Here is a tiny trained network, its code and every weight. The questions are about switching its units off for an input and a class, where a switched-off unit gives its printed mean instead of its output.

import numpy as np


def w(rows, s, z=0):
    codes = np.array(rows[::2]) - 128.0
    scale = np.full(codes.shape[1], s)
    scale[-1] = z or s
    return codes * scale


def norm(h):
    return h / np.sqrt((h * h).mean(-1, keepdims=True) + 1e-5)


def f(y):
    return np.maximum(y, 0)


def log_softmax(a):
    a = a - a.max(-1, keepdims=True)
    return a - np.log(np.exp(a).sum(-1, keepdims=True))


def net(x, mask):
    res = np.array(x, float).reshape(1, 8) / 4 @ E
    u = 0
    for l in range(2):
        y = f(norm(res) @ A[l][:, :-1].T + A[l][:, -1])
        res = res + np.where(mask[u : u + 13], y, B[l][:, -1]) @ B[l][:, :-1]
        u += 13
    return log_softmax(norm(res)[-1] @ U[:, :-1].T + U[:, -1])


A, B = {}, {}
E = w([
[119,134,133,132,133,126],'x0',
[201,199,132,74,227,102],'x1',
[50,98,133,55,149,81],'x2',
[134,12,227,194,254,162],'x3',
[136,119,122,122,122,129],'x4',
[133,124,131,126,121,123],'x5',
[131,126,128,132,132,130],'x6',
[120,154,166,66,123,243],'x7',
],0.0096)
A[0] = w([
[159,73,135,123,149,135,23],'0.n0',
[81,118,120,223,114,43,116],'0.n1',
[104,175,193,56,146,247,96],'0.n2',
[117,152,138,123,36,113,76],'0.n3',
[25,119,159,64,194,82,138],'0.n4',
[184,111,109,204,80,180,96],'0.n5',
[224,213,158,222,126,173,97],'0.n6',
[193,170,103,97,214,110,1],'0.n7',
[120,76,113,179,65,168,15],'0.n8',
[145,37,194,151,172,152,65],'0.n9',
[155,131,71,168,192,28,115],'0.n10',
[193,162,168,220,131,162,78],'0.n11',
[120,130,139,141,136,125,56],'0.n12',
],0.011,0.0065)
B[0] = w([
[129,141,115,157,133,129,139],'0.n0',
[165,106,150,128,68,199,241],'0.n1',
[217,90,168,154,56,149,248],'0.n2',
[140,147,83,181,161,91,216],'0.n3',
[139,54,10,76,127,109,242],'0.n4',
[105,71,74,85,138,104,214],'0.n5',
[87,51,67,42,153,89,248],'0.n6',
[43,170,203,71,146,89,194],'0.n7',
[19,141,153,108,138,122,177],'0.n8',
[129,203,55,178,150,93,233],'0.n9',
[208,109,193,88,69,212,253],'0.n10',
[121,54,88,71,145,121,209],'0.n11',
[109,156,122,131,129,112,128],'0.n12',
],0.011,0.0056)
A[1] = w([
[144,87,164,157,165,170,107],'1.n0',
[197,120,197,137,106,179,73],'1.n1',
[143,142,147,112,164,111,71],'1.n2',
[81,99,61,203,95,147,206],'1.n3',
[164,54,146,202,212,146,174],'1.n4',
[194,209,198,69,223,109,43],'1.n5',
[124,83,198,196,235,112,105],'1.n6',
[158,252,98,117,53,118,57],'1.n7',
[153,105,193,121,80,163,133],'1.n8',
[112,135,56,86,135,89,185],'1.n9',
[22,147,135,239,93,173,91],'1.n10',
[183,116,207,145,73,122,67],'1.n11',
[87,146,151,115,154,105,1],'1.n12',
],0.012,0.0045)
B[1] = w([
[131,155,111,139,91,131,162],'1.n0',
[164,133,145,157,94,122,168],'1.n1',
[117,135,140,119,121,107,142],'1.n2',
[146,158,177,75,184,131,254],'1.n3',
[126,209,86,152,84,140,211],'1.n4',
[5,93,230,122,138,122,185],'1.n5',
[105,198,64,133,102,89,167],'1.n6',
[117,158,99,216,161,116,214],'1.n7',
[158,126,161,160,113,119,179],'1.n8',
[145,104,139,165,185,165,252],'1.n9',
[105,113,210,104,162,92,174],'1.n10',
[173,148,165,123,123,142,159],'1.n11',
[115,119,118,115,135,112,128],'1.n12',
],0.014,0.0085)
U = w([
[114,222,24,222,140,107,107],'0',
[179,86,153,143,139,148,255],'1',
[148,6,33,61,129,145,82],'2',
[69,93,254,99,134,119,101],'3',
[234,106,157,161,3,164,80],'4',
],0.0098,0.0093)

Each question gives the input, the list of numbers given to net, and the class t.
The units are the neurons (one row each of A and B). Each row of codes is followed by its name. A weight is (code - 128) times the scale printed after its matrix; where a second scale follows, it is the last column's (A, B and U).
mask holds one flag per neuron, layer by layer. A switched-off neuron (its flag False) gives its mean, the last column of its row in B, instead of its output. The means were averaged over made-up inputs and are rounded, as every weight is.
A unit's drop is (log p(t) with every unit on - log p(t) with that unit switched off) / (log p(t) with every unit on - log p(t) with every unit switched off).
The circuit of an input: a set's keep is (log p(t) with only the set's units on - log p(t) with every unit switched off) / (log p(t) with every unit on - log p(t) with every unit switched off). Starting from the 12 units with the biggest drops (on a tie, the unit counted first), units are removed one at a time, each time the one whose removal leaves the highest keep (on an exact tie, the one counted first), for as long as the keep stays at least 0.8.
units of the circuit, in order: the units of the circuit, biggest drop first
top k neurons: the k neurons with the biggest drops, biggest first
k most important neurons of layer l: the k neurons of layer l with the biggest drops, biggest first
input [8,3,-5,-1,4,1,-1,0], class 2: units of the circuit, in order : 0.n6
input [5,3,6,-5,7,8,2,-8], class 4: units of the circuit, in order : 0.n10; 0.n6
input [-6,-6,0,-4,4,-1,-6,-8], class 4: 2 most important neurons of layer 1 : 1.n5; 1.n9
input [0,-5,2,7,1,-2,1,-3], class 0: units of the circuit, in order : 1.n4; 1.n6
input [-8,-6,0,8,1,5,-5,-3], class 0: top 2 neurons : 1.n4; 1.n6
input [5,7,8,8,-2,3,2,5], class 0: top 2 neurons : 1.n4; 1.n6
input [1,-8,-4,2,8,8,2,8], class 3: units of the circuit, in order : 0.n8; 1.n10
input [0,7,-2,-5,-5,0,-3,3], class 3: units of the circuit, in order : 1.n5; 0.n7
input [-1,4,-5,5,4,-6,1,3], class 0: 3 most important neurons of layer 0 : 0.n9; 0.n4; 0.n10
input [0,8,-6,-2,-8,-2,-4,-3], class 3: top 2 neurons : 0.n7; 1.n5
input [-4,1,-6,7,-2,7,1,-8], class 4: 4 most important neurons of layer 0 : 0.n10; 0.n1; 0.n3; 0.n4
input [-6,-8,3,8,-3,0,2,-1], class 0: top 2 neurons : 1.n4; 1.n6
input [-8,6,1,4,5,3,-1,7], class 4: units of the circuit, in order : 0.n2; 1.n1
input [-4,4,8,7,2,5,-4,5], class 2: units of the circuit, in order : 0.n4
input [-2,-8,-4,1,8,-5,7,-5], class 3: units of the circuit, in order : 0.n8; 1.n3
input [-3,-8,-4,5,-5,4,-4,1], class 3: units of the circuit, in order : 1.n10; 0.n8
input [8,-2,-5,0,0,-5,-5,-7], class 4: top 2 neurons : 0.n10; 0.n1
input [-1,-6,5,4,-5,4,-4,8], class 4: top 2 neurons : 0.n2; 0.n6
input [4,-8,0,-6,0,-1,6,4], class 3: 3 most important neurons of layer 1 : 1.n10; 1.n3; 1.n4
input [3,6,-8,-4,0,0,0,3], class 2: units of the circuit, in order : 0.n6
input [-8,-2,-7,-8,-8,-8,7,6], class 0: top 3 neurons : 1.n7; 0.n10; 0.n4
